Below are the code and all the weights of a small trained network. Each question names an input and a class and asks about switching units off, where a switched-off unit gives its printed mean instead of its output.

import numpy as np


def w(rows, s, z=0):
    codes = np.array(rows[::2]) - 128.0
    scale = np.full(codes.shape[1], s)
    scale[-1] = z or s
    return codes * scale


def norm(h):
    return h / np.sqrt((h * h).mean(-1, keepdims=True) + 1e-5)


def f(y):
    return np.maximum(y, 0)


def log_softmax(a):
    a = a - a.max(-1, keepdims=True)
    return a - np.log(np.exp(a).sum(-1, keepdims=True))


def net(x, mask):
    res = np.array(x, float).reshape(1, 8) / 4 @ E
    u = 0
    for l in range(3):
        y = f(norm(res) @ A[l][:, :-1].T + A[l][:, -1])
        res = res + np.where(mask[u : u + 6], y, B[l][:, -1]) @ B[l][:, :-1]
        u += 6
    return log_softmax(norm(res)[-1] @ U[:, :-1].T + U[:, -1])


A, B = {}, {}
E = w([
[95,248,198,240,127,129,90,198,110,23],'x0',
[127,130,133,123,132,129,128,126,129,127],'x1',
[28,161,180,218,139,226,184,176,213,202],'x2',
[132,130,132,128,122,128,129,125,128,128],'x3',
[134,131,134,129,133,126,128,128,130,130],'x4',
[102,96,126,192,64,74,46,36,185,136],'x5',
[127,132,123,129,129,125,125,130,127,132],'x6',
[127,126,132,128,127,126,130,133,127,125],'x7',
],0.0016)
A[0] = w([
[175,148,185,51,159,168,219,188,29,56,107],'0.n0',
[201,212,217,82,95,135,161,193,22,3,2],'0.n1',
[142,185,224,151,85,89,99,157,67,27,113],'0.n2',
[59,202,140,196,115,136,103,191,165,25,72],'0.n3',
[131,110,117,104,141,138,140,120,112,132,111],'0.n4',
[26,160,153,211,136,183,156,153,216,189,103],'0.n5',
],0.0012,0.0017)
B[0] = w([
[132,147,39,113,152,84,63,131,126,149,247],'0.n0',
[87,140,3,152,253,90,55,167,130,164,205],'0.n1',
[145,124,56,126,176,124,105,144,131,114,244],'0.n2',
[185,118,153,125,109,124,119,116,57,160,233],'0.n3',
[130,125,143,116,89,114,118,148,130,129,148],'0.n4',
[177,88,150,106,100,131,102,110,76,194,249],'0.n5',
],0.0023,0.0013)
A[1] = w([
[167,69,50,35,117,73,114,82,105,95,150],'1.n0',
[65,205,152,219,120,151,130,185,153,50,97],'1.n1',
[121,160,106,81,169,185,219,155,131,160,6],'1.n2',
[149,83,137,102,115,164,178,107,153,195,134],'1.n3',
[112,146,160,102,124,197,206,174,120,162,95],'1.n4',
[192,177,161,134,112,81,91,128,60,4,126],'1.n5',
],0.0027,0.0019)
B[1] = w([
[164,214,251,200,106,172,123,134,83,178,253],'1.n0',
[251,95,155,54,90,97,108,55,50,191,216],'1.n1',
[131,20,178,123,163,58,135,141,153,68,167],'1.n2',
[70,110,83,114,181,94,137,164,162,24,192],'1.n3',
[137,47,143,91,157,92,164,144,115,52,181],'1.n4',
[32,115,32,115,162,149,173,143,215,94,224],'1.n5',
],0.0027,0.0034)
A[2] = w([
[43,88,97,148,101,163,121,109,251,175,13],'2.n0',
[204,80,123,49,134,72,124,86,96,170,153],'2.n1',
[178,161,174,156,92,108,79,89,100,146,171],'2.n2',
[198,147,175,97,146,155,166,170,53,153,4],'2.n3',
[96,102,99,176,85,75,76,84,179,53,36],'2.n4',
[143,116,180,169,59,127,103,36,152,182,145],'2.n5',
],0.0033,0.0019)
B[2] = w([
[138,179,59,78,104,89,134,91,109,160,176],'2.n0',
[97,153,169,189,111,160,127,167,136,121,237],'2.n1',
[117,62,158,130,153,128,139,155,152,120,252],'2.n2',
[121,214,132,102,1,198,166,57,117,190,210],'2.n3',
[105,153,156,103,50,227,203,91,190,92,191],'2.n4',
[160,106,113,146,195,64,67,153,82,134,250],'2.n5',
],0.0044,0.003)
U = w([
[158,205,191,111,59,215,186,151,67,188,195],'0',
[168,41,205,212,145,70,23,115,114,164,224],'1',
[146,211,8,111,216,110,84,188,85,69,2],'2',
[106,142,117,147,62,156,118,62,225,16,120],'3',
[85,16,120,68,199,138,222,184,177,120,69],'4',
[102,114,2,91,130,50,105,47,169,215,77],'5',
],0.0076,0.00085)

Each question gives the input, the list of numbers given to net, and the class t.
The units are the neurons (one row each of A and B). Each row of codes is followed by its name. A weight is (code - 128) times the scale printed after its matrix; where a second scale follows, it is the last column's (A, B and U).
mask holds one flag per neuron, layer by layer. A switched-off neuron (its flag False) gives its mean, the last column of its row in B, instead of its output. The means were averaged over made-up inputs and are rounded, as every weight is.
A unit's drop is (log p(t) with every unit on - log p(t) with that unit switched off) / (log p(t) with every unit on - log p(t) with every unit switched off).
The circuit of an input: a set's keep is (log p(t) with only the set's units on - log p(t) with every unit switched off) / (log p(t) with every unit on - log p(t) with every unit switched off). Starting from the 12 units with the biggest drops (on a tie, the unit counted first), units are removed one at a time, each time the one whose removal leaves the highest keep (on an exact tie, the one counted first), for as long as the keep stays at least 0.8.
units of the circuit, in order: the units of the circuit, biggest drop first
most important unit: the unit with the biggest drop
top k neurons: the k neurons with the biggest drops, biggest first
top k neurons in layer l: the k neurons of layer l with the biggest drops, biggest first
drop when u is switched off: that unit's drop, to one decimal
input [0,0,3,-6,1,6,-2,1], class 5: units of the circuit, in order => 2.n0
input [1,-3,-8,-1,-1,2,-8,7], class 3: top 3 neurons => 1.n5; 1.n1; 2.n4
input [-1,1,8,-8,-5,-2,5,0], class 4: top 3 neurons => 1.n0; 1.n4; 2.n3
input [4,-5,0,4,1,-6,6,2], class 2: units of the circuit, in order => 1.n0; 0.n1
input [-3,-5,-8,2,2,1,-3,5], class 1: units of the circuit, in order => 1.n0; 2.n2
input [2,0,-6,-3,-5,1,-3,4], class 3: top 3 neurons => 1.n5; 2.n4; 2.n5
input [0,3,7,-1,0,7,3,-6], class 5: top 3 neurons => 2.n0; 1.n0; 2.n1
input [0,0,6,1,6,7,7,-3], class 5: top 3 neurons => 2.n0; 1.n0; 2.n1
input [6,5,-3,8,5,1,5,-5], class 3: units of the circuit, in order => 2.n4; 1.n5
input [3,0,-6,6,4,1,6,8], class 3: units of the circuit, in order => 1.n5; 2.n4
input [6,2,-7,-3,-1,1,-5,2], class 3: top 4 neurons => 2.n4; 1.n5; 2.n5; 2.n0
input [-2,-8,-8,-3,1,1,-7,3], class 1: top 3 neurons => 1.n0; 2.n2; 2.n4
input [8,-1,2,-3,-6,4,6,8], class 1: top 2 neurons in layer 1 => 1.n1; 1.n3
input [-6,1,-1,-6,4,-1,3,-4], class 0: most important unit => 1.n0
input [4,-3,0,-2,1,-4,-8,6], class 2: top 4 neurons => 1.n0; 0.n1; 0.n0; 1.n5
input [1,-7,0,-8,-5,3,-5,0], class 3: top 3 neurons => 1.n0; 2.n4; 1.n1
input [0,-7,4,-8,5,-7,-1,5], class 4: top 3 neurons => 1.n0; 1.n2; 1.n4
input [0,-7,4,-7,2,4,3,-2], class 5: top 2 neurons in layer 1 => 1.n0; 1.n1
input [7,0,0,2,4,-1,4,6], class 2: top 4 neurons => 1.n5; 1.n0; 0.n2; 0.n1
input [4,-1,-8,-2,-1,8,0,1], class 3: units of the circuit, in order => 2.n4
input [7,-5,-7,-7,0,6,-2,-3], class 3: top 2 neurons => 2.n4; 1.n5
input [8,7,-8,8,-2,3,-4,3], class 3: top 2 neurons in layer 2 => 2.n4; 2.n5
input [-1,-8,4,-1,0,6,1,-1], class 5: top 2 neurons => 2.n0; 1.n0
input [-3,6,0,-7,-3,-2,1,4], class 0: top 3 neurons => 1.n0; 1.n5; 2.n3
input [4,7,-7,-7,-3,4,4,-2], class 3: top 2 neurons => 1.n5; 2.n4
input [-7,-6,-4,-6,-1,1,3,-3], class 1: top 2 neurons in layer 2 => 2.n5; 2.n4
input [6,-2,8,3,-1,8,-8,4], class 1: top neuron in layer 2 => 2.n5
input [2,1,-5,7,-1,3,6,7], class 3: drop when 1.n5 is switched off => 1.5
input [-2,-8,-7,7,1,-2,-4,-5], class 0: drop when 1.n0 is switched off => 0.7
input [-3,-5,-8,-6,1,-2,-3,-4], class 0: drop when 1.n0 is switched off => 0.6
